Below are the code and all the weights of a small trained network. Each question names an input and a class and asks about switching units off, where a switched-off unit gives its printed mean instead of its output.

import numpy as np


def w(rows, s, z=0):
    codes = np.array(rows[::2]) - 128.0
    scale = np.full(codes.shape[1], s)
    scale[-1] = z or s
    return codes * scale


def f(y):
    return y / 2 * (1 + np.tanh(0.7978845608 * (y + 0.044715 * y**3)))


def log_softmax(a):
    a = a - a.max(-1, keepdims=True)
    return a - np.log(np.exp(a).sum(-1, keepdims=True))


def net(x, mask):
    res = np.array(x, float).reshape(1, 4) / 4 @ E
    y = f(res @ A[0][:, :-1].T + A[0][:, -1])
    res = res + np.where(mask, y, B[0][:, -1]) @ B[0][:, :-1]
    return log_softmax(res[-1] @ U[:, :-1].T + U[:, -1])


A, B = {}, {}
E = w([
[144,106,7,85,96,125,171],'x0',
[127,124,126,134,136,127,134],'x1',
[66,167,86,126,158,40,118],'x2',
[137,52,139,179,85,104,34],'x3',
],0.012)
A[0] = w([
[246,117,155,129,91,225,67,111],'N1',
[147,60,97,248,12,67,1,66],'N2',
[76,181,65,170,152,24,5,133],'N3',
[99,90,124,94,103,126,84,2],'N4',
[106,111,52,96,50,141,116,41],'N5',
[151,101,179,157,223,103,106,97],'N6',
[155,201,199,166,137,108,91,14],'N7',
[85,198,191,131,173,164,93,133],'N8',
[197,138,42,131,130,116,134,58],'N9',
[117,227,124,105,132,208,151,36],'N10',
[36,88,156,99,164,56,173,186],'N11',
[97,172,174,131,124,118,91,40],'N12',
],0.0098,0.006)
B[0] = w([
[38,184,7,113,75,203,98,231],'N1',
[193,209,150,112,128,71,254,248],'N2',
[65,160,32,129,108,204,71,223],'N3',
[49,173,139,96,145,150,194,127],'N4',
[34,33,129,84,103,99,145,164],'N5',
[128,58,78,59,121,100,135,166],'N6',
[77,7,138,13,74,131,142,167],'N7',
[136,72,52,107,98,102,175,202],'N8',
[100,29,196,63,82,87,111,158],'N9',
[124,214,98,87,114,89,182,175],'N10',
[176,160,95,135,55,179,106,191],'N11',
[52,110,103,108,90,89,166,146],'N12',
],0.0086,0.012)
U = w([
[59,12,130,51,81,53,174,84],'0',
[99,136,103,168,116,103,172,255],'1',
[58,198,57,146,87,194,138,44],'2',
[125,234,149,112,117,33,252,87],'3',
[201,130,150,202,135,102,74,217],'4',
[143,58,185,243,254,120,138,85],'5',
[112,93,212,222,213,80,128,91],'6',
],0.0077,0.015)

Each question gives the input, the list of numbers given to net, and the class t.
The units are the neurons (one row each of A and B). Each row of codes is followed by its name. A weight is (code - 128) times the scale printed after its matrix; where a second scale follows, it is the last column's (A, B and U).
mask holds one flag per neuron, in row order. A switched-off neuron (its flag False) gives its mean, the last column of its row in B, instead of its output. The means were averaged over made-up inputs and are rounded, as every weight is.
A unit's drop is (log p(t) with every unit on - log p(t) with that unit switched off) / (log p(t) with every unit on - log p(t) with every unit switched off).
The circuit of an input: a set's keep is (log p(t) with only the set's units on - log p(t) with every unit switched off) / (log p(t) with every unit on - log p(t) with every unit switched off). Starting from all 12 units, units are removed one at a time, each time the one whose removal leaves the highest keep (on an exact tie, the one counted first), for as long as the keep stays at least 0.8.
circuit, biggest first: the units of the circuit, biggest drop first
k most important neurons: the k neurons with the biggest drops, biggest first
drop when u is switched off: that unit's drop, to one decimal
input [-2,6,-5,8], class 3: circuit, biggest first => (N2)
input [-7,-4,2,-6], class 0: 2 most important neurons => (N7 N2)
input [-6,-6,-3,-5], class 0: circuit, biggest first => (N7 N8)
input [-6,6,6,7], class 3: 4 most important neurons => (N2 N1 N5 N9)
input [1,-3,-3,-1], class 4: 2 most important neurons => (N3 N2)
input [6,3,8,1], class 2: 3 most important neurons => (N3 N11 N7)
input [7,4,7,-2], class 0: 2 most important neurons => (N9 N5)
input [-4,-1,-5,6], class 3: 2 most important neurons => (N2 N3)
input [-7,7,8,8], class 2: 4 most important neurons => (N3 N11 N9 N5)
input [5,-5,3,-3], class 0: 2 most important neurons => (N9 N2)
input [-2,3,3,3], class 4: circuit, biggest first => (N1 N5)
input [-6,-6,3,-5], class 0: 3 most important neurons => (N7 N2 N8)
input [3,2,8,-7], class 2: 3 most important neurons => (N2 N3 N11)
input [-2,-4,7,-3], class 2: 3 most important neurons => (N3 N11 N2)
input [-1,6,-8,-2], class 2: circuit, biggest first => (N1)
input [6,5,-7,-8], class 3: 3 most important neurons => (N10 N3 N7)
input [-1,6,6,7], class 3: 2 most important neurons => (N2 N1)
input [3,3,5,0], class 2: 3 most important neurons => (N3 N2 N11)
input [-1,5,8,-4], class 2: 3 most important neurons => (N3 N11 N2)
input [8,-7,6,-3], class 0: circuit, biggest first => (N9)
input [-8,8,5,-6], class 0: drop when N7 is switched off => 0.2
input [0,7,-6,8], class 3: drop when N2 is switched off => 1.3
input [-7,-3,3,-3], class 0: drop when N1 is switched off => 0.0
input [-1,-6,-7,0], class 2: drop when N1 is switched off => 1.7
